Here is a tiny trained network, its code and every weight. The questions are about switching its units off for an input and a target symbol, where a switched-off unit gives its printed mean instead of its output.

import numpy as np


def w(rows, s, z=0):
    codes = np.array(rows[::2]) - 128.0
    scale = np.full(codes.shape[1], s)
    scale[-1] = z or s
    return codes * scale


def norm(h):
    return h / np.sqrt((h * h).mean(-1, keepdims=True) + 1e-5)


def f(y):
    return y / 2 * (1 + np.tanh(0.7978845608 * (y + 0.044715 * y**3)))


def softmax(a):
    e = np.exp(a - a.max(-1, keepdims=True))
    return e / e.sum(-1, keepdims=True)


def log_softmax(a):
    a = a - a.max(-1, keepdims=True)
    return a - np.log(np.exp(a).sum(-1, keepdims=True))


def net(x, mask):
    ids = ['αεζθμπστφω'.index(c) for c in x.split()]
    T = len(ids)
    res = E[ids] + P[:T]
    r = norm(res)
    for j in range(2):
        rows = slice(3 * j, 3 * j + 3)
        q, k, v = (r @ M[0][rows].T for M in (Q, K, V))
        z = softmax(np.where(np.tri(T) > 0, q @ k.T / 3**0.5, -1e9)) @ v
        o = O[0][rows]
        res = res + np.where(mask[j], z, o[:, -1]) @ o[:, :-1]
    y = f(norm(res) @ A[0][:, :-1].T + A[0][:, -1])
    res = res + np.where(mask[2:10], y, B[0][:, -1]) @ B[0][:, :-1]
    return log_softmax(norm(res)[-1] @ U[:, :-1].T + U[:, -1])


Q, K, V, O, A, B = {}, {}, {}, {}, {}, {}
E = w([
[58,100,212],'α',
[105,128,86],'ε',
[162,119,180],'ζ',
[152,164,56],'θ',
[130,130,114],'μ',
[172,115,89],'π',
[208,40,165],'σ',
[255,67,219],'τ',
[103,98,115],'φ',
[182,131,134],'ω',
],0.018)
P = w([
[131,154,156],'0',
[242,163,143],'1',
[255,74,184],'2',
[145,148,172],'3',
[207,159,153],'4',
[241,76,184],'5',
],0.0072)
Q[0] = w([
[118,85,116],'h1',
[61,70,194],'h1',
[138,76,158],'h1',
[80,205,142],'h2',
[193,200,71],'h2',
[94,112,246],'h2',
],0.011)
K[0] = w([
[129,9,161],'h1',
[44,160,240],'h1',
[126,68,170],'h1',
[54,245,76],'h2',
[217,237,147],'h2',
[71,154,254],'h2',
],0.0092)
V[0] = w([
[152,102,138],'h1',
[144,58,129],'h1',
[115,145,254],'h1',
[121,96,92],'h2',
[245,190,81],'h2',
[155,191,126],'h2',
],0.0087)
O[0] = w([
[152,127,204,155],'h1',
[129,92,114,162],'h1',
[79,153,110,75],'h1',
[72,153,113,135],'h2',
[35,161,82,253],'h2',
[102,69,254,139],'h2',
],0.0067,0.0053)
A[0] = w([
[96,159,121,34],'n1',
[4,188,166,96],'n2',
[137,103,166,77],'n3',
[162,150,89,164],'n4',
[170,139,177,134],'n5',
[97,192,160,1],'n6',
[99,194,108,92],'n7',
[144,97,150,78],'n8',
],0.016,0.0032)
B[0] = w([
[252,93,133,134],'n1',
[17,160,155,254],'n2',
[111,123,117,169],'n3',
[82,140,148,239],'n4',
[121,255,73,228],'n5',
[230,45,22,143],'n6',
[188,91,177,199],'n7',
[105,126,215,167],'n8',
],0.0095,0.004)
U = w([
[74,141,222,141],'α',
[114,4,171,139],'ε',
[116,218,163,1],'ζ',
[143,212,146,16],'θ',
[167,121,168,196],'μ',
[92,57,15,123],'π',
[179,108,179,247],'σ',
[150,205,144,133],'τ',
[236,138,23,104],'φ',
[107,210,53,130],'ω',
],0.013,0.0033)

Each question gives the input, a string of symbols that net reads in full, and the target symbol t.
The units are the heads (3 rows each of Q, K, V and O) and the neurons (one row each of A and B). Each row of codes is followed by its name. A weight is (code - 128) times the scale printed after its matrix; where a second scale follows, it is the last column's (O, A, B and U).
mask holds one flag per unit, heads first, then neurons. A switched-off unit (its flag False) gives its mean, the last column of its rows in O or B, instead of its output. The means were averaged over made-up inputs and are rounded, as every weight is.
A unit's drop is (log p(t) with every unit on - log p(t) with that unit switched off) / (log p(t) with every unit on - log p(t) with every unit switched off).
The circuit of an input: a set's keep is (log p(t) with only the set's units on - log p(t) with every unit switched off) / (log p(t) with every unit on - log p(t) with every unit switched off). Starting from all 10 units, units are removed one at a time, each time the one whose removal leaves the highest keep (on an exact tie, the one counted first), for as long as the keep stays at least 0.8.
units of the circuit, in order: the units of the circuit, biggest drop first
top k neurons: the k neurons with the biggest drops, biggest first
heads that matter: for each layer, one digit per head in row order, 1 if its drop is at least 0.15 and else 0, layers parted by /
drop of u: that unit's drop, to one decimal
input ε ε π ω, target ω: units of the circuit, in order : n5
input φ φ μ σ θ, target φ: units of the circuit, in order : n2, n5
input μ π θ π ε, target α: heads that matter : 00
input α α ω φ μ, target ε: units of the circuit, in order : h2, n5, n7
input φ μ ε φ μ, target α: units of the circuit, in order : h2, n7
input π ε ε ε π ε, target π: heads that matter : 11
input π ε ω σ φ, target π: top 3 neurons : n5, n2, n7
input τ μ τ φ θ, target φ: top 2 neurons : n7, n8
input φ θ φ ε μ ε, target π: top 4 neurons : n5, n2, n8, n7
input ζ α π π, target π: drop of n8 : 0.5
input θ θ ε ω, target ω: drop of n5 : 0.6
input ω ε ε ω ε, target α: drop of h1 : 0.1
